[  4   1  -9  16   3 -14   3  24  42  17 -15   5  -2  -7 -11  35   9   2
  -2 -21   3  20 -32  -4  22  14  -5   9  -7  -8   7 -21  -1  34  25   8
  16   1  25  -3  11 -14  40  -7  -5   8  -7  21   3  23  18   5 -14   7
 -15   9  -1 -12 -10 -15   3  -6  13  -6   8 -16 -15 -19   2 -13  -7   3
  -1   0  16  -1 -18 -20  -1 -15  16   3  14  -3   9   2  24  -5   6  -1
  13  -7  20  28   1   1   4   2  12  24  12   9   2   3 -12   7 -17   2
  -2  -2   7  11  15  12  37 -16  -7 -41  -4   0  -4   6   1   3  27 -32
  25  18 -17   0   1  -7   2   0   2  13 -11  16   2   1 -11   4  -6 -10
 -16  -2   4  -1  -1 -12 -16  10] => (13).S
[ -4   9   0  19   5 -37   1  32  -8  10 -11   4  -1   3  -8   7   4  14
  -1 -16  11  17 -13  -5   8  13  -8   8 -17  -8   8 -13  -6  21   4 -20
  12   0  20  -4   6  -8   9  -2   4  12  -8  25  -4  11   5  -3  -1   6
 -17  -3   0  12 -18 -11  -7  -6  16   4  13 -20  -9  -7   2 -18   0  13
   5   0  23   7  -6 -21  -3 -13  10  -3   2 -16   4   7   6   1   5   2
  -6  17  -1  29   2  -5   0  16  10  16  -4  10  10 -12  -2  10  19   3
   5  -2  -4   2   0   0  33 -10   4 -14  -2  -5  -1   6   2   0  15 -19
   8   4 -11  -4   1   1   4   1   8   3   7   2   4  -3 -15   0   2   8
  -4  -6 -13   9   1  -8  -5  16] => (13).S
[ 12 -15   2  -9  -5 -22   1 -19 -26  -9   8  -3   6 -10  -3 -26 -11  -9
  -7  44 -18  -5  22   5   7  -5 -17   1  15   1  -6   2  -5  -5  14  22
  18 -12 -13   2  -6  -7  -3 -26  25  -4  13 -11 -13 -14  11 -11  -6  -1
  16   2 -17   9   4   4  12 -13 -40   9   9  35  -4   9  -7   2  20 -14
  -5  25  -2   6  11  -9  -5  16  19  12  -5   9   2 -11 -30  -7  -4  11
  -6 -33   9 -47  -3  -6 -26 -11  -3 -16 -13  -9   7  18  15   3 -13   1
  -1   7  -8  -6  -4  17   2  21  -2 -16   1 -24   2 -11  -1  -8   8  12
 -14   1  -1   7   7 -16   5  -6   1  26 -14  24  -5  -7   9   2  -8  26
  -2  15   0  12  -3  19  23  -3] => (4).D
[ 12  -9   2 -18   2  18   1 -17 -15  -8  26   7  11  16  24 -24 -10 -11
   8  33 -11  -5  11  -8  12  -9 -16 -14  26   1  -4   7  -8 -16   1 -12
 -10  -3 -18  -1  -8  11 -18  -3 -16  16  25 -19   3  -6  -8  -4   1 -14
   1  -2   7  -3  35   5   2  14   9 -29   5  38   7   8  -9  10  15 -20
   7   1 -16  50  10  13 -11  -1  -8  -4   4  18  -1   8  -8  13   6   5
 -12 -10  -2   1   1   1 -27   8 -11  -4  -9  -7   6  -4   9  -1  47   7
  -1   5 -14   2  -1  10   0  17   6 -41   6  -8 -13 -10   0   5   5  13
 -21  -9  -3   7  -7   8   0   9  -4   0  13 -18   2  -1  17 -11  31   4
  11   7 -10 -17   1  11 -16   4] => (2).Q
[  3   6 -11   4   3 -24   1  12  23  24 -14   2   6   0  -4  22  10   8
  -5 -11   7   9 -16  -2  16  22   9  13  -4  -7   1 -15  -1  21  12   2
   8  -1  23   1   6  -7  32  -9  -5   2 -16  22   0  14  12  -8  -2   4
 -12   8   1   6 -21 -19  -1 -18  12  -9  -4 -20  -8 -12   6 -15  -1  13
 -14  -4  11   2 -16 -10  -1   4   4   0   8 -12   0   0   9   0   5   0
  17  17  21  19  -3   1  13  17  12  17  14  -4   4   1  -5 -18 -21  -3
   4   0   4  -5   2  -1  17  -8  -9 -14  -2  -6   3  -1  -8   2  21 -17
  22  14  -5  11  -6   1   3  10   1   5  -2   7   0   3 -13   7 -11 -13
 -11 -16   0  12  -4  -2  -6  -1] => (13).E
[ -6  22  -4   7   7 -32 -11   0  54  12   6   0   3  -4 -10  32  -3  13
  -5   5   5  26 -11   5  28  12  -1   6  -8  -9   7  -4   2  26  13   5
  11   7   7   7   7 -43  42 -11   0  13  -7  19  -1   5  21  -1 -25  -1
 -12  12  10  -7  16  -8   0  -6  26   3   8  17  -8 -16  -1  -6   4   1
   0  12  10   4 -20 -13   7  15   0   0  16 -13  12  10  21   0   2   5
   8 -20  23  24   1  10   3  15  12  21  11  23   5  33 -12 -16  -7  -4
  -3   5   8  -2   0  -5  29 -11   4 -59  -4  -4  -7  -4   0   1  28  -8
  11  11  -8 -15   4 -14   5  12  -3   3  -1   6   9   2 -11   6  13  26
 -10  -2 -11  -3   3 -10 -14  -3] => (13).Z
[ 14  -2   4  -7  -8   8   1  12 -28  24 -14   8  10  -7 -14 -14  -7  -7
   2  23   7   9  11 -14  32  17   4  -7  -1  -2  -1  -7 -28   9  17  15
  10 -19  -3  -1   5 -32  11 -24   9 -11  17   6 -21  -8  22  -5 -18  24
  -7  -3   6  -2  45  -8   5 -11  -5   8   2  41  -7  16  -4  10   6 -15
   2   6 -10  -8  13 -23  -9  32   6   2   8  17   7  -3 -22  18  -2  15
 -17 -20   9 -30 -17 -13  -8  -1   0  -4  -4  -5   6 -12  12  11  -9   1
  -5  -4  10  -4   6   4  23  11 -17 -23   5 -26   7  -8  -5 -12  33  -9
  15   6 -20  22  -2  18   7  -8  -6   4   5  12  -7  -1   7   8  13  26
 -10  14 -18   7   4  10  -8  -6] => (4).D
[  0  13  -3   5   7 -22  -4  20  16  12 -18   3   4 -17 -17   7   5   8
  -1 -15  -4  19  -8   2  15  12  16  16 -16  -9   9  -8  12  21  18   9
  15   3  16  -2   7 -25  34  -7   3   8  -9  18   1  10  14  -2 -14   6
  -7   8   2   2 -17 -10   0 -10  -6 -12   1 -23  -1  -8  10   3   5  21
  -1   0  -1 -14 -10  -9   2  -5   5   3   7 -14   2   4   9  -3   9  -2
   0  -6  20  16   4   0   6  -5  16  10   2   4  -2   9 -18   5 -22  -7
   2 -17  11  -4   1  -8  32 -10  -4 -31  -1   7   3  -2   4   3  20 -28
  13   7 -17   3  -1 -17   4  -6   3   6 -16  12   3  -6 -13  25  21 -13
  -5  -7  -2   9   1  -7  -3  -1] => (13).S
[ -8  -7  11 -10   9  13  -5 -21 -30 -21  34  -1  -1  -6  11 -43 -25  -3
   3  54  10 -12  22  -5   4 -10 -28   2  31   3   0  12 -16 -15   5   3
  -6   6 -34   0 -28  12 -34  -6  -9  23  22  -6 -15 -11  -3   0  -4   8
  22  -5 -10 -25  24   4  -6  -2  24 -24   7  68  12  13 -10  -4  15 -24
  21  23  -2  39   8  15   5  -6  -6   8   2   5 -10  15 -13   2   0  10
  -9 -12  -1 -16  -1  -6 -20   6 -25 -10  -2  -8   8   0  19  -1  51   1
 -16   2  -6   9   3  31   6  23  20 -21  13  -4 -15   5   1 -10  -4  14
 -30  -5 -11 -13   0   0  -4   4 -14   0  32 -29   4  -7  15  -9  20  46
  -1  13 -69 -15  -3  19  31   1] => (2).T
[ -6  19  11 -11   9  11  -2  -7 -29  -6  39 -18  -5   4  27 -35 -11   2
   7  42   1 -12   7 -10  -2  -4  -2  -5   1   4   3  14 -36  -6 -13  -9
 -10  11  -6   7 -19  26 -35   5  -6  13  13  15  -9 -14   0  11   1   7
   9  -3   6  -6  32  -3  10  16  39  16  14  28 -11  22  -9  -1   2 -25
  31  18 -15  44  15  14   5  -8  -1   4   1  15  -4  17 -10   9   2   7
   2  26 -13   3  -3  -6 -14  13 -12  -3   3  -5  10  -3   5  -3  63   4
  -7  -1 -15   6   0  11  -3  10  32 -22   8   5 -12   5  -8   7  -5   6
 -21 -12 -17 -26  -8   2  -3  -1  -8  -2  23 -36  -3  -2   3  -1  19  37
  15  16 -41 -12  -6  18  15   8] => (2).Q
[  9  -3  -1  -8   2  17  -6  -6 -23   6   0   9  -8   7   5  -2  -9 -15
   2  32 -12  -4  12  -5  11   0   7 -12   0   0  -6  -7 -21  -7   8  15
  -5  -6  -9   2   0  12 -10 -14   8  -5  17  -6 -18  -8  13  -1  -7  18
  10   6   5  -3  11  -8   5   0 -22   8   7  28  13  13 -16   1  20 -20
   2  19 -21   8  19  -3  -4  21   5  -7   1  28   1  -3 -26  -3  -7  12
   0 -21   9 -39  -6  -6 -34 -12 -12 -20  -7   0  -3  11  12  13   2   7
  -2   3  -4  -3   8  16   1  10   5 -20  -2  -6   6  -4  -2  -7  13   0
   1   4  -4   9   7 -12   5  -5  -1   8  -9  25  -5   9   7   4  -5  29
  -2  15 -10  -6   3  15  15   0] => (4).D
[ -8  -3   3   9   0 -30  -9   2  50 -13  -4  -4   8  -5 -16   9   2  14
  -8  -6   3  16  -3  -1  24  -4 -11   8 -10  -9  19 -15  -1  34  18  13
  29   0  15  -5   0 -35  33 -23  -2  24   5   6  -3  14  17  14 -30   3
  -4   3   4   0  -7 -19   4  -7  18  -3   9  19  -6 -20   3  -8   4   4
   7  18  29   9 -15 -16   1 -22   1   9   5 -17  13  11  19  -3  11   0
   9 -35  21  22   5   6  -3   3   5  17   1   7   3   1  -5  -6  -6  -6
  -4  -3  13   1   6  -1  45 -16   6 -60  -1 -11 -16  -2  -4  -2  38 -14
  18   3 -15 -12  -1 -16   5  10   2   5  -6   3   8  -6  -6  17  13   2
 -20 -10 -13  -4   2 -10 -10   2] => (13).Z
[-13  -8  -5   0  -1 -30  -1  37  33 -11 -14  11  11   0 -16  17  -1  14
  -2 -16 -14  11 -16  -9  18  16   8  -2  -6 -12  13 -18   6  32  17   1
  17   9  25 -14   7 -41  42 -21  -7   3   3  21  -5   8  14  15 -21   9
 -19  -3   9   8  -9 -22   0  -5  14  10   4   1  -7  -8   1  -4   2   6
   9   8   1  30 -10 -21 -11  -9   0   4   6  -4  -9   5  16  -2   7  -7
   6  -6  -5  32   3   5  -3   3   5   6  20  -1  -1   0 -10   7   1   0
  10  -3  -1   5   6   3  35  -1 -11 -45  -2 -14 -10   4   1  -3  24 -15
  13  -5 -19  -4   6 -22   5   6  11  11   1  11  -6  -9  -7   8  -1  -8
 -17  -7 -12   5   2  -9 -38   2] => (13).S
[ -9   6  -1   4  -3 -37  -2  10  58  -8   3  -1  13   0 -26  27  -4   8
   4 -19   0  22 -14   1  15   5  -1   1  -5  -8  15 -26  -5  27  21  -1
  15   3  21   0  13 -55  24 -11   4   5  -3  22   4   7  23  15 -22   8
  -2   1  17  -7 -17  -5   6 -38  13   3  -2  -4   1 -26 -21 -15 -50   3
   0   7   0  22 -17 -16   1 -11   1   4  12  -7  11  11  22  -6  11  -4
   0  -8  15  37   2  11  -2  -3  -3   8  12 -15  -3  -4 -25   6   5   1
  -1  -2   5  -7 -10  -4  18  -4 -10 -45   2  -4   6  -2  -1  -1  19  -8
  18   2  -4 -12  -2 -41  15  -2  13   5   1  -3   7  -8  -8   3  19 -10
  -1  -4 -10  18  -1   2 -18  -2] => (13).Z
[ 15  -4   9 -28  11 -22   2  -6 -24   3  12   2  -6  -8   2 -13 -29   3
   0  49  -4 -14  24  -5  14   5   6  -7  -6  -2   1   4  -4  -6   7   8
   0   0 -12 -17   3 -18 -15 -23  19  -2  30  -6 -12 -23  19  -4 -19   9
  -4  -3   4   0  37  -7   9  -3  -8  10   8  51   8   6 -15   8  21 -25
   9  24 -19  30  17  -3  -7  14   5  -6   9  14   6   6 -25   0  -8  11
  -8 -22  -2 -32  -4   5 -23  10   1 -11   5 -12   7  17  13   6  27   4
  -7  -3  -5  -1  -1  21  16  16   9 -36   4 -24   1 -13  -5  -7  23  16
 -11   0  -9  -3   2 -20   5   2  -6  10   8   3   3   5  10   0  13  39
  -8  20 -37  12  -3  33  -2   6] => (4).J
[ -8   4  10 -14   9  10  -4 -17 -41 -16  44   0  -3  -4  23 -30 -20  13
   7  54   3  -8  16  -7  -1  -5   2 -19  -1  -4  -9  17  -9 -13  -6 -16
 -11  10 -36   8  -8  23 -46   7   7   4  31  -3  -1  -7  -5  -4  10  17
   8  -7   2  -6  47  -7  -2  11  20  14  16  27  11  10 -11  -3   8 -17
  31  10  -6  41  26  16   1  -4   8   2   3  11  -3  27  -2   0   5  -2
  -6   1 -17  -6 -11  -4 -21   4  -7   5  -7 -10   5  -4  12   2  85   6
  -4  -5  -9  13   0  23  -2   5  38 -16   8   0  11   3   0  16  -8  17
 -36 -20  -8 -20  -1   7  -2  13   0   1  24 -41   1  -2   7 -24  39  43
   9  25 -46 -30  -6  28  11  12] => (2).Q
[ 13  -6  11 -24   0   0   0 -19 -53 -10   8   9   0 -12  -5 -22 -18 -14
  -8  34  -9 -13  24   0   9   7  -7  -5  -2 -10   6   8   3 -12  19  11
   9   9 -14   2  -8 -10  -6 -18  27  15  27 -36 -20 -18  12 -15  -6  11
   0 -11  -2   2  18 -17   8  -2  10  11  16  51   2   5   1  10  11 -16
  11  10   7  23  21 -10 -11  -2  -6  -9  10  13 -10 -19 -14   0   6  14
  -7 -35  -5 -43 -10  -1 -18  10 -14 -10  22 -18  15   7  19   9  24   7
   1   5  -4  -4   3  13  41  14  26 -50   6 -22 -17  -1  -6  -4  18   9
 -13  -9  -5  -4   0  -7  -6  13  -4  26   7  22  -4   7  10  -2  26  20
 -23  17 -50   1   2  28   2   9] => (4).J
[ 14  -1   5  -7   0  -4   2   7 -19  13   0  -8   1   9   1  -7  -7   3
  -3  28   8  -2  11 -19  30  29 -10   1  11   4   8  -1 -22   3  15  18
   6   1   6  -5  -5  -6  11 -24  -5   1  25  -6 -19  -9  18  -8 -34  11
  -8  -3  -5   3  26   0  14   3   9  14   2  54  -4  25   1  14  12 -27
  -6  14 -10  15   9  -9  -5  22  13  -2   2  15   2  -7 -22   0   1  12
 -11 -25  -3 -27 -10 -16  -6   2   7  -2  -3  -8   0   8  16   4  -1   5
   1  -5  -5  -6   6  23  24   9   9 -36   1 -11   1  15  -5 -11  33  -3
   3   6 -16  11  43   7   2  -6  -8   5  14  18  -7  -4  16   2   8  32
  -2  11 -32   3   3  19 -16   4] => (4).D
[ 11   1   5 -24   3  10  -3   7 -36   6  13  25  -1   3 -14 -14   4  -1
  -2  35   9 -12  14 -17  15  10   8  -7 -11  -5  15  -5 -16   7  20   5
  -5  10  -2  -5  -5 -28 -19 -11  10  -2  36   4 -15  -5  14  -8 -10  25
   0  -7  18  -3  43 -18  14   0  34   0  11  57  -2   8  -6   9  12 -16
  10  20 -13  45  31  -8 -10  -7   2   7  15  19  -6  21 -15   3  -1   3
 -22 -15  -9 -15 -10  -4  -7  25  -8   6  21 -13  18   5  15  22  52  10
   7 -10   5  -2   8  16  36  10  21 -44   4 -18 -14   3  -3  -6  17  -2
  -2   0 -11   8  -2  -4  11  -4  -5  -1  29 -14  -6  -6   4  -3  52  30
  -5  20 -60 -12   6  13 -16  13] => (4).J

[ -8  -7  12  11 -12   8 -13  12  35 -15   2  11   0 -19  -1 -17  -1 -17
  15   3  29   6   3   3   3 -17   7  29  -2  14 -21  -1  -1   2 -12   4
   4   7 -20 -21 -33 -15  11  17 -13 -16 -38  -3  -9  15   6   1   3 -46
   9   3 -27 -18  19  19   4   1   9  -7 -10   0 -34   0  -3  10   1  10
   2  13 -14   0  -7   0  10  14  -5   4 -22   2   3  -7  -4   1  -2 -21
  -4   4   6   0 -19   2  -2   1  -3   3  -4   9  -5  23   5 -41  15 -17
   3  -7  21 -10   1  -4 -14  -7   4  11   4  -4  11 -13  -1  -3   5  -1
 -14  -8   4   0  -9  19  14   2  -8  -1  -6  -7  14   0   3  27   1  -1
  20 -17  31 -13   5  16   2 -11] => Q462.[69]
[ 12   5   6  -1  -1  -8  -4 -27 -15  12  12 -22  12  15 -13   8 -10  43
  -5  15 -17 -25   0  22  -5  20  -6 -19   4 -13 -10  -2  10   3   4 -27
 -14  -3 -15  34  34  25  10 -15  18  19  -4   5 -14  -4  -9  -4  -2  21
 -20 -11  27   9  -9 -15   3  17   2   5   5   4   1  -1   7   9  -3  -8
  -2   3  29   5  -8  -7 -16 -11   8 -12  15   6 -18 -18  11 -21   6   0
 -16   9 -17  -5   8  -2  10 -10   2   9  13  -4  -3   1   1  -5  21  15
   3  -4 -12  26  -2  -8  30   1  -4 -10   9   8  -7 -12   3  -6  -3  -5
  12  -7  19  -9   4 -25  -7  -5  -2  16  -5  20   4  18  14 -15  12 -10
 -14   4  -8  16   2 -18   5   6] => Q772.[62]
[ 11  -8  -5  -5  -6  -6 -14 -27 -41  12  10 -11   9  12 -17   4 -11  29
  -5  12 -30 -19  -1  27   9  21   2 -24   2  -8 -16   9   1  -2   7 -35
  -7 -15 -10  21  46  22  21 -19   5  28   3   1 -11   9  -1  12  -1  42
 -13  -8   7   5 -24 -20 -11  11   7  19  11   6   7   9  27  -7   7   4
   5  -1  26   6  -3   5 -11 -17  18  -8   0  12  -2  -4   0  -4  -1   2
 -15  10 -31  -9   8 -12  22  -1  -4  -8   9  11   5 -12   8  10  -2  14
  -2  -4 -10   1   6  -9  33   7  11   5  19  11 -15  -2  15   6  -8   7
  10 -13  11  -1  10   6  -6   0  -5  13  -5  16  13  36  -4  -3   7 -10
 -14  10   8   7   3 -11  -5   8] => Q772.[71]
[ -2  -6   3  11  -4  -4  -8  -8  13 -16   6  14  -3  -9   2  -5 -13  22
   3   4  23  -7   7   6  -6  10   3  16   0  16 -13   1  15 -10 -14   9
   2  -3 -29  -7  -1   7  23 -21  -8  -1 -33  -1 -11  10 -12   1  -2   2
 -12  -8 -23 -11  -2   4   3  -3  -8   4   3 -10 -13  -3  -1  15  12  10
   5   0 -48   8   5  -1   9   8 -18 -12  -2   6   3  -4 -11  23   8 -24
 -13  -3  -3   4  -9  -5   2   6  -2   6  13   7  -4  13   2 -45   5  -2
  -2   2  11  -6 -14  -3  -5   2   2  17  11  -7   6  -7  -7 -17  -1  12
 -14  -3  10   1  10  -3  23  -1   3  11   2   7  10  12  -3  12  -3   6
   0 -14  18  -9  -4   3   5 -16] => Q462.[59]
[  8   8   2  -3  -1   0  -7 -20   8   9  16 -27  11  15 -12  -1 -13  28
   0  14  -9  -9   0  21   0  14 -12 -16   1 -10  -6   0   9  -4   1 -34
  -8  -3 -22  28  21  32   8 -14   8  12   6   5 -10   2  -6  -2   2  28
 -16  -8  14   7 -12  -6  -8  28   2  -7   2  -1  -9  -4   7   1   1  -5
  12   6  34  10 -10   0 -22  -8   5  -8   7   2 -15   4   6 -15  10 -13
 -11   5 -18  -6   3  -3  20  -4  10  -1  20  -2 -10   3   4 -11   5  12
  -2   3 -12  18   7 -13  28  -1  -6  -1   8   3   0  -5   5  -1   3   2
  12  -9  31  -6  -1 -19 -10  -3  -8  12  10  13  18  14  13  -7  16  -1
  -3   4  -2  13   2  -7  14   4] => Q772.[62]
[  2   6  -7  11   1  -6  -3 -18  11   4  12 -24   6  19  -9   6  -4  29
   0   3  -2 -11  -6  18   1   6  -4  -7   2 -13   0  -3   5  -5   0 -16
  -7   2 -23  19  17   9  -2  -1  16   6   2   9  -1  -8  -8 -19  -2  -6
  -6   1   4   0   3  -6  -5  14   5   0  -7   6  -3   3  -2  14   1   2
   2   7  13   5  -9  -3 -13  -5   9  -4  12  -6 -13   4  15 -28  -2 -14
 -11  -1  -5  -7   3  -1   5   0   4  -8   9   0  -1  11   0  -6  19  12
   6   2 -11  26  -5  -3  18  -2  -7  -9   2   2  -2  -9   5  -4   2 -17
  -7  -9  20  -6  -6 -14  -7  -8  -7   9 -12  15  -2   1   2  -7  17  -5
  -5   3   4  10   4  -6   7   6] => Q772.[62]
